Below is a small trained network, with its code and all its weights. Each question gives an input and a class and asks what happens when units are switched off, that is, made to give their printed mean instead of their output.

import numpy as np


def w(rows, s, z=0):
    codes = np.array(rows[::2]) - 128.0
    scale = np.full(codes.shape[1], s)
    scale[-1] = z or s
    return codes * scale


def f(y):
    return np.maximum(y, 0)


def log_softmax(a):
    a = a - a.max(-1, keepdims=True)
    return a - np.log(np.exp(a).sum(-1, keepdims=True))


def net(x, mask):
    res = np.array(x, float).reshape(1, 8) / 4 @ E
    y = f(res @ A[0][:, :-1].T + A[0][:, -1])
    res = res + np.where(mask, y, B[0][:, -1]) @ B[0][:, :-1]
    return log_softmax(res[-1] @ U[:, :-1].T + U[:, -1])


A, B = {}, {}
E = w([
[114,139,60,154,136,151,254,120],'x0',
[28,106,110,124,77,119,126,179],'x1',
[20,95,119,156,193,57,82,161],'x2',
[106,217,227,117,169,115,172,97],'x3',
[186,152,159,114,160,101,62,102],'x4',
[132,89,134,175,128,17,159,67],'x5',
[124,163,75,243,207,232,102,70],'x6',
[141,17,200,189,122,119,95,76],'x7',
],0.0078)
A[0] = w([
[159,50,118,177,157,92,105,78,40],'N1',
[46,93,136,204,148,69,165,108,10],'N2',
[237,60,158,129,123,150,83,61,197],'N3',
[2,114,123,200,155,90,165,131,50],'N4',
[46,161,23,151,186,221,81,225,52],'N5',
[157,106,244,120,93,184,75,81,109],'N6',
[123,48,100,85,25,101,123,164,135],'N7',
[198,232,75,147,131,192,216,99,98],'N8',
[178,225,62,140,133,208,199,96,83],'N9',
[130,95,139,32,15,116,164,176,181],'N10',
[134,186,180,31,137,63,179,154,71],'N11',
[111,67,93,66,22,84,129,197,52],'N12',
[83,144,166,170,166,75,114,123,124],'N13',
[126,206,171,57,183,48,188,153,13],'N14',
[110,86,92,66,39,91,125,193,88],'N15',
[71,33,107,225,150,105,144,78,191],'N16',
[178,4,72,174,137,127,167,54,71],'N17',
[158,220,175,99,157,100,19,159,250],'N18',
[203,91,147,186,161,113,9,67,64],'N19',
],0.0068,0.0016)
B[0] = w([
[169,99,123,190,182,57,131,136,204],'N1',
[74,70,111,160,96,91,177,69,199],'N2',
[229,125,205,176,160,140,108,164,244],'N3',
[25,69,72,164,106,112,160,66,209],'N4',
[29,143,34,157,208,225,65,209,241],'N5',
[140,99,242,131,91,189,104,118,225],'N6',
[156,75,75,111,57,116,104,192,217],'N7',
[214,207,18,93,117,205,204,38,251],'N8',
[204,195,17,116,129,210,183,72,245],'N9',
[161,128,140,46,41,129,130,192,242],'N10',
[82,199,197,62,132,80,166,155,224],'N11',
[153,74,69,66,41,89,92,189,226],'N12',
[97,113,126,111,146,100,120,63,194],'N13',
[81,208,181,69,162,59,167,134,214],'N14',
[135,99,79,63,65,99,107,171,217],'N15',
[103,67,97,219,127,100,175,118,233],'N16',
[170,124,135,216,153,78,186,232,216],'N17',
[106,145,134,3,155,117,68,45,249],'N18',
[220,57,153,145,224,102,26,91,254],'N19',
],0.0069,0.0074)
U = w([
[144,129,254,127,58,233,153,142,165],'0',
[165,118,181,98,178,118,10,51,3],'1',
[199,87,153,212,169,92,136,169,79],'2',
[82,220,204,68,149,57,169,138,135],'3',
[35,74,109,177,110,77,179,60,113],'4',
[38,144,72,150,191,205,73,194,151],'5',
[137,92,104,70,16,91,106,209,189],'6',
[193,217,65,108,120,194,203,61,198],'7',
],0.0083,0.0016)

Each question gives the input, the list of numbers given to net, and the class t.
The units are the neurons (one row each of A and B). Each row of codes is followed by its name. A weight is (code - 128) times the scale printed after its matrix; where a second scale follows, it is the last column's (A, B and U).
mask holds one flag per neuron, in row order. A switched-off neuron (its flag False) gives its mean, the last column of its row in B, instead of its output. The means were averaged over made-up inputs and are rounded, as every weight is.
A unit's drop is (log p(t) with every unit on - log p(t) with that unit switched off) / (log p(t) with every unit on - log p(t) with every unit switched off).
The circuit of an input: a set's keep is (log p(t) with only the set's units on - log p(t) with every unit switched off) / (log p(t) with every unit on - log p(t) with every unit switched off). Starting from the 12 units with the biggest drops (on a tie, the unit counted first), units are removed one at a time, each time the one whose removal leaves the highest keep (on an exact tie, the one counted first), for as long as the keep stays at least 0.8.
circuit, biggest first: the units of the circuit, biggest drop first
unit that matters most: the unit with the biggest drop
k most important neurons: the k neurons with the biggest drops, biggest first
drop of u: that unit's drop, to one decimal
input [-6,-5,-7,-3,-3,1,3,7], class 2: circuit, biggest first : N17
input [-8,-5,-6,1,-6,6,6,3], class 2: circuit, biggest first : N17, N3
input [-6,-4,5,5,-7,2,5,4], class 4: circuit, biggest first : N4, N2
input [-4,1,-7,7,4,4,3,0], class 1: circuit, biggest first : N19, N18
input [-3,6,-3,3,-7,5,1,1], class 4: circuit, biggest first : N4, N2
input [-2,7,6,4,4,-5,-3,-3], class 3: 3 most important neurons : N14, N11, N18
input [3,-1,-7,7,3,6,8,7], class 2: 3 most important neurons : N17, N19, N3
input [-4,0,8,8,-7,-4,-4,5], class 4: 2 most important neurons : N4, N2
input [8,0,-5,8,7,8,-4,5], class 3: 2 most important neurons : N14, N11
input [-4,4,-5,-2,1,0,0,7], class 2: drop of N1 : 0.1
input [-5,3,-2,-1,-5,7,-2,8], class 2: drop of N3 : 0.1
input [-1,3,-2,3,0,5,1,-2], class 3: drop of N7 : 0.1
input [-2,-4,-6,-4,-1,-4,6,7], class 2: drop of N17 : 0.2
input [-3,-2,7,0,2,4,-5,2], class 4: unit that matters most : N2
